Here is a tiny trained network, its code and every weight. The questions are about switching its units off for an input and a class, where a switched-off unit gives its printed mean instead of its output.

import numpy as np


def w(rows, s, z=0):
    codes = np.array(rows[::2]) - 128.0
    scale = np.full(codes.shape[1], s)
    scale[-1] = z or s
    return codes * scale


def f(y):
    return np.maximum(y, 0)


def log_softmax(a):
    a = a - a.max(-1, keepdims=True)
    return a - np.log(np.exp(a).sum(-1, keepdims=True))


def net(x, mask):
    res = np.array(x, float).reshape(1, 8) / 4 @ E
    y = f(res @ A[0][:, :-1].T + A[0][:, -1])
    res = res + np.where(mask, y, B[0][:, -1]) @ B[0][:, :-1]
    return log_softmax(res[-1] @ U[:, :-1].T + U[:, -1])


A, B = {}, {}
E = w([
[123,139,249,132,130],'x0',
[50,26,129,129,110],'x1',
[128,128,128,127,128],'x2',
[127,129,128,129,128],'x3',
[128,128,128,128,128],'x4',
[129,127,128,128,128],'x5',
[128,128,128,128,128],'x6',
[103,129,124,162,239],'x7',
],0.013)
A[0] = w([
[75,72,100,108,120,113],'N1',
[129,139,119,134,112,174],'N2',
[101,127,62,138,252,135],'N3',
[172,189,182,121,144,160],'N4',
[126,131,223,132,130,135],'N5',
[128,127,57,125,127,228],'N6',
[104,108,153,137,121,90],'N7',
[149,128,131,110,39,254],'N8',
[156,138,129,117,140,193],'N9',
[149,124,189,129,64,136],'N10',
[139,133,199,120,56,133],'N11',
[141,127,88,118,78,184],'N12',
[99,117,118,108,106,112],'N13',
[31,21,133,132,105,133],'N14',
[179,180,125,133,138,238],'N15',
[142,137,114,128,131,153],'N16',
[186,170,95,132,140,204],'N17',
[100,133,198,136,250,71],'N18',
[93,98,88,138,112,115],'N19',
[83,88,175,131,119,69],'N20',
[130,126,68,130,126,213],'N21',
[159,119,72,119,43,205],'N22',
],0.017,0.0048)
B[0] = w([
[81,79,170,124,150,188],'N1',
[145,128,121,120,126,150],'N2',
[93,170,108,232,187,250],'N3',
[151,76,199,118,179,234],'N4',
[125,197,214,120,102,236],'N5',
[138,70,46,132,153,200],'N6',
[124,157,104,122,100,162],'N7',
[123,143,113,12,156,234],'N8',
[159,131,127,128,144,169],'N9',
[96,177,122,128,186,220],'N10',
[94,185,123,130,196,234],'N11',
[156,97,132,95,92,186],'N12',
[106,113,137,117,132,153],'N13',
[2,117,114,131,71,255],'N14',
[213,131,128,134,162,227],'N15',
[140,138,110,130,122,152],'N16',
[184,169,72,136,107,219],'N17',
[183,73,167,163,24,250],'N18',
[99,86,156,109,154,169],'N19',
[125,182,82,120,67,194],'N20',
[135,82,59,131,149,189],'N21',
[162,81,138,66,72,220],'N22',
],0.051,0.015)
U = w([
[241,86,48,67,109,181],'0',
[202,129,50,224,194,252],'1',
[107,18,99,66,95,101],'2',
[64,73,80,220,159,2],'3',
[179,171,174,101,231,198],'4',
[221,75,209,178,107,124],'5',
[60,208,121,102,128,121],'6',
[121,121,148,172,2,22],'7',
],0.005,0.00085)

Each question gives the input, the list of numbers given to net, and the class t.
The units are the neurons (one row each of A and B). Each row of codes is followed by its name. A weight is (code - 128) times the scale printed after its matrix; where a second scale follows, it is the last column's (A, B and U).
mask holds one flag per neuron, in row order. A switched-off neuron (its flag False) gives its mean, the last column of its row in B, instead of its output. The means were averaged over made-up inputs and are rounded, as every weight is.
A unit's drop is (log p(t) with every unit on - log p(t) with that unit switched off) / (log p(t) with every unit on - log p(t) with every unit switched off).
most important unit: the unit with the biggest drop
k most important neurons: the k neurons with the biggest drops, biggest first
drop when u is switched off: that unit's drop, to one decimal
input [0,-3,-2,-5,2,-4,2,4], class 1: 2 most important neurons => N3; N5
input [8,-1,-8,4,-5,1,-4,-4], class 4: most important unit => N14
input [-7,-3,6,0,-5,4,5,1], class 1: 3 most important neurons => N3; N8; N18
input [2,5,5,4,7,-2,-8,1], class 7: 2 most important neurons => N8; N11
input [7,3,7,-2,-5,2,8,1], class 7: 2 most important neurons => N18; N8
input [-2,0,6,-7,-2,7,0,0], class 0: 2 most important neurons => N14; N3
input [0,1,-5,-7,3,-4,1,0], class 2: 4 most important neurons => N3; N11; N5; N10
input [0,1,2,-8,6,4,2,2], class 3: 2 most important neurons => N5; N22
input [-6,2,-7,-4,1,-3,0,2], class 3: drop when N3 is switched off => 0.2
input [-1,-3,-4,5,-4,-8,-3,8], class 1: drop when N3 is switched off => 2.5
input [2,3,6,-7,-1,-2,1,8], class 7: drop when N18 is switched off => 2.0
